Below are the code and all the weights of a small trained network. Each question names an input and a class and asks about switching units off, where a switched-off unit gives its printed mean instead of its output.

import numpy as np


def w(rows, s, z=0):
    codes = np.array(rows[::2]) - 128.0
    scale = np.full(codes.shape[1], s)
    scale[-1] = z or s
    return codes * scale


def f(y):
    return np.maximum(y, 0)


def log_softmax(a):
    a = a - a.max(-1, keepdims=True)
    return a - np.log(np.exp(a).sum(-1, keepdims=True))


def net(x, mask):
    res = np.array(x, float).reshape(1, 6) / 4 @ E
    y = f(res @ A[0][:, :-1].T + A[0][:, -1])
    res = res + np.where(mask, y, B[0][:, -1]) @ B[0][:, :-1]
    return log_softmax(res[-1] @ U[:, :-1].T + U[:, -1])


A, B = {}, {}
E = w([
[161,175,156,213,59,8,11,180,203,116,110],'x0',
[137,152,149,132,45,123,116,51,143,59,128],'x1',
[206,89,134,146,221,93,124,131,45,88,194],'x2',
[55,141,129,182,148,140,217,77,111,2,65],'x3',
[124,128,162,185,49,109,175,127,34,124,203],'x4',
[188,69,219,83,66,171,128,118,141,117,53],'x5',
],0.0079)
A[0] = w([
[89,152,46,119,207,150,154,193,165,158,95,193],'n0',
[72,161,54,131,133,160,226,80,52,127,220,183],'n1',
[178,127,140,168,123,65,84,158,118,130,189,128],'n2',
[114,192,165,99,60,154,122,71,177,79,62,174],'n3',
[212,115,121,95,129,121,67,171,135,214,160,186],'n4',
[201,82,111,110,179,153,54,120,115,155,180,218],'n5',
[153,13,171,57,158,206,207,116,79,143,126,205],'n6',
[116,112,175,112,96,190,189,129,109,153,114,131],'n7',
[71,155,63,133,198,114,133,71,122,71,131,175],'n8',
[167,108,211,177,114,118,167,135,85,90,110,127],'n9',
[142,149,152,107,85,104,71,210,156,254,147,253],'n10',
],0.0075,0.0033)
B[0] = w([
[35,89,190,114,182,158,164,84,207,135,42,207],'n0',
[90,69,2,89,56,186,196,191,60,202,159,219],'n1',
[135,161,158,167,81,109,76,156,137,38,186,191],'n2',
[111,37,123,141,147,245,214,62,140,166,64,213],'n3',
[137,105,138,83,75,94,135,203,185,176,228,217],'n4',
[177,147,194,120,99,133,119,146,119,127,185,196],'n5',
[102,104,234,228,226,182,221,37,106,95,102,238],'n6',
[116,91,167,153,177,172,171,91,223,82,103,180],'n7',
[30,79,140,149,108,194,135,135,165,197,130,193],'n8',
[140,174,92,147,70,84,125,108,137,16,49,171],'n9',
[89,91,154,91,74,152,126,117,187,203,159,245],'n10',
],0.0071,0.012)
U = w([
[150,111,60,155,105,151,111,56,119,70,74,135],'0',
[141,94,121,204,139,166,166,125,31,139,203,125],'1',
[107,85,210,150,158,179,166,7,165,120,49,202],'2',
[199,179,181,88,111,59,19,198,148,127,222,176],'3',
[206,159,27,85,185,125,80,122,84,135,123,2],'4',
[192,143,87,126,106,57,132,87,18,29,90,7],'5',
[149,198,59,197,125,61,90,215,71,47,143,87],'6',
[100,58,3,36,105,179,152,204,118,236,156,138],'7',
],0.0066,0.0028)

Each question gives the input, the list of numbers given to net, and the class t.
The units are the neurons (one row each of A and B). Each row of codes is followed by its name. A weight is (code - 128) times the scale printed after its matrix; where a second scale follows, it is the last column's (A, B and U).
mask holds one flag per neuron, in row order. A switched-off neuron (its flag False) gives its mean, the last column of its row in B, instead of its output. The means were averaged over made-up inputs and are rounded, as every weight is.
A unit's drop is (log p(t) with every unit on - log p(t) with that unit switched off) / (log p(t) with every unit on - log p(t) with every unit switched off).
The circuit of an input: a set's keep is (log p(t) with only the set's units on - log p(t) with every unit switched off) / (log p(t) with every unit on - log p(t) with every unit switched off). Starting from all 11 units, units are removed one at a time, each time the one whose removal leaves the highest keep (on an exact tie, the one counted first), for as long as the keep stays at least 0.8.
circuit, biggest first: the units of the circuit, biggest drop first
most important unit: the unit with the biggest drop
k most important neurons: the k neurons with the biggest drops, biggest first
drop of u: that unit's drop, to one decimal
input [7,2,1,7,4,5], class 0: 3 most important neurons => [n6; n9; n0]
input [-4,5,8,-8,7,-8], class 7: most important unit => n1
input [5,8,7,8,2,-3], class 5: circuit, biggest first => [n9; n0]
input [-8,2,-1,4,5,-3], class 7: 2 most important neurons => [n1; n8]
input [6,3,-2,8,3,-6], class 1: 2 most important neurons => [n0; n6]
input [-5,-3,-2,-6,-7,-3], class 2: 2 most important neurons => [n0; n1]
input [0,-4,0,1,3,-2], class 7: 2 most important neurons => [n6; n1]
input [-6,-4,-7,-4,0,-1], class 2: 2 most important neurons => [n6; n0]
input [-1,0,2,0,5,-5], class 7: 2 most important neurons => [n1; n6]
input [-6,2,2,-8,-8,3], class 2: 2 most important neurons => [n6; n1]
input [-5,5,7,-2,-4,-1], class 1: drop of n3 => 0.2
input [-7,1,3,-1,4,-8], class 7: drop of n1 => 2.8
input [-8,-6,5,-6,-5,5], class 2: drop of n6 => 0.7
input [4,5,8,4,7,7], class 5: drop of n9 => 0.1
input [-4,-3,-1,7,8,-4], class 7: circuit, biggest first => [n1]
